Below are the code and all the weights of a small trained network. Each question names an input and a class and asks about switching units off, where a switched-off unit gives its printed mean instead of its output.

import numpy as np


def w(rows, s, z=0):
    codes = np.array(rows[::2]) - 128.0
    scale = np.full(codes.shape[1], s)
    scale[-1] = z or s
    return codes * scale


def f(y):
    return np.maximum(y, 0)


def log_softmax(a):
    a = a - a.max(-1, keepdims=True)
    return a - np.log(np.exp(a).sum(-1, keepdims=True))


def net(x, mask):
    res = np.array(x, float).reshape(1, 6) / 4 @ E
    y = f(res @ A[0][:, :-1].T + A[0][:, -1])
    res = res + np.where(mask, y, B[0][:, -1]) @ B[0][:, :-1]
    return log_softmax(res[-1] @ U[:, :-1].T + U[:, -1])


A, B = {}, {}
E = w([
[133,152,229,120,162,164,35,90,134,192],'x0',
[140,45,88,166,113,78,95,190,91,241],'x1',
[121,108,131,120,132,139,133,124,125,130],'x2',
[74,91,116,166,224,88,127,134,248,127],'x3',
[135,115,123,121,151,144,135,123,121,135],'x4',
[205,80,184,76,142,43,124,179,151,79],'x5',
],0.012)
A[0] = w([
[181,97,131,88,136,64,97,172,123,138,51],'N0',
[122,157,200,143,161,171,41,82,123,186,111],'N1',
[137,178,150,90,148,160,160,53,173,45,91],'N2',
[127,66,74,183,111,114,90,201,94,245,98],'N3',
[116,134,98,126,105,142,197,178,132,96,101],'N4',
[104,123,45,147,137,115,192,173,91,95,109],'N5',
[3,172,73,225,125,206,144,82,93,184,18],'N6',
[190,81,190,75,146,101,131,181,161,90,2],'N7',
[166,114,195,76,139,100,166,150,139,81,3],'N8',
[149,116,56,134,105,102,235,164,128,84,100],'N9',
[131,137,103,80,137,69,196,180,101,95,89],'N10',
[161,141,224,80,147,129,33,147,143,159,129],'N11',
[196,149,136,72,42,156,149,110,8,135,61],'N12',
[68,99,121,197,202,93,148,120,232,126,71],'N13',
[143,109,71,103,113,132,137,119,137,111,63],'N14',
[90,179,146,71,133,173,159,99,148,67,107],'N15',
],0.011,0.004)
B[0] = w([
[179,121,169,138,124,121,161,158,137,112,197],'N0',
[97,108,116,156,145,170,110,39,108,79,211],'N1',
[202,102,118,80,74,18,77,126,128,186,220],'N2',
[196,106,122,81,68,62,40,117,143,171,250],'N3',
[136,151,121,124,126,158,109,55,96,118,173],'N4',
[118,103,117,146,137,147,97,66,90,105,195],'N5',
[182,107,187,184,129,131,253,195,117,75,233],'N6',
[122,142,169,167,105,141,183,179,111,114,208],'N7',
[129,115,194,133,99,131,160,178,116,109,187],'N8',
[75,99,103,175,155,125,96,59,104,59,212],'N9',
[107,98,157,140,149,166,146,113,109,116,194],'N10',
[80,121,126,163,137,159,149,45,63,69,211],'N11',
[59,188,80,62,208,170,154,183,199,185,228],'N12',
[70,221,87,65,183,172,132,172,156,188,240],'N13',
[127,172,101,149,109,155,122,103,137,96,150],'N14',
[185,99,112,104,71,88,70,126,134,185,203],'N15',
],0.011,0.018)
U = w([
[67,95,121,197,169,181,95,1,86,97,198],'0',
[248,86,126,110,88,105,36,144,120,227,49],'1',
[26,209,101,74,227,188,141,209,150,216,7],'2',
[205,101,191,214,139,163,246,224,106,97,254],'3',
],0.0094,0.00089)

Each question gives the input, the list of numbers given to net, and the class t.
The units are the neurons (one row each of A and B). Each row of codes is followed by its name. A weight is (code - 128) times the scale printed after its matrix; where a second scale follows, it is the last column's (A, B and U).
mask holds one flag per neuron, in row order. A switched-off neuron (its flag False) gives its mean, the last column of its row in B, instead of its output. The means were averaged over made-up inputs and are rounded, as every weight is.
A unit's drop is (log p(t) with every unit on - log p(t) with that unit switched off) / (log p(t) with every unit on - log p(t) with every unit switched off).
The circuit of an input: a set's keep is (log p(t) with only the set's units on - log p(t) with every unit switched off) / (log p(t) with every unit on - log p(t) with every unit switched off). Starting from the 12 units with the biggest drops (on a tie, the unit counted first), units are removed one at a time, each time the one whose removal leaves the highest keep (on an exact tie, the one counted first), for as long as the keep stays at least 0.8.
circuit, biggest first: the units of the circuit, biggest drop first
unit that matters most: the unit with the biggest drop
top k neurons: the k neurons with the biggest drops, biggest first
drop when u is switched off: that unit's drop, to one decimal
input [5,-5,8,5,-2,-6], class 3: circuit, biggest first : [N6]
input [7,2,-4,-6,-8,5], class 0: top 2 neurons : [N11, N13]
input [-8,0,-4,7,2,1], class 0: top 3 neurons : [N9, N5, N12]
input [5,1,-5,4,-5,2], class 0: top 2 neurons : [N12, N11]
input [-1,7,-4,7,-6,-8], class 3: top 4 neurons : [N6, N12, N2, N15]
input [-4,-7,-2,8,-6,0], class 2: top 2 neurons : [N13, N3]
input [3,-8,-5,-5,-6,6], class 1: top 2 neurons : [N2, N15]
input [5,3,3,5,3,0], class 0: top 3 neurons : [N12, N1, N11]
input [7,7,3,8,2,5], class 2: top 3 neurons : [N13, N9, N2]
input [-1,1,-4,-4,-4,5], class 3: top 2 neurons : [N13, N0]
input [5,-4,3,-2,-8,7], class 3: top 2 neurons : [N7, N8]
input [-2,-4,-8,4,-7,0], class 1: top 3 neurons : [N12, N2, N15]
input [0,-5,3,-4,7,-7], class 3: drop when N6 is switched off : 2.3
input [-4,-5,0,-3,5,-3], class 1: drop when N1 is switched off : 0.3
input [-8,7,2,-6,1,4], class 0: unit that matters most : N9
input [7,4,8,-5,-8,-8], class 3: drop when N9 is switched off : 0.3
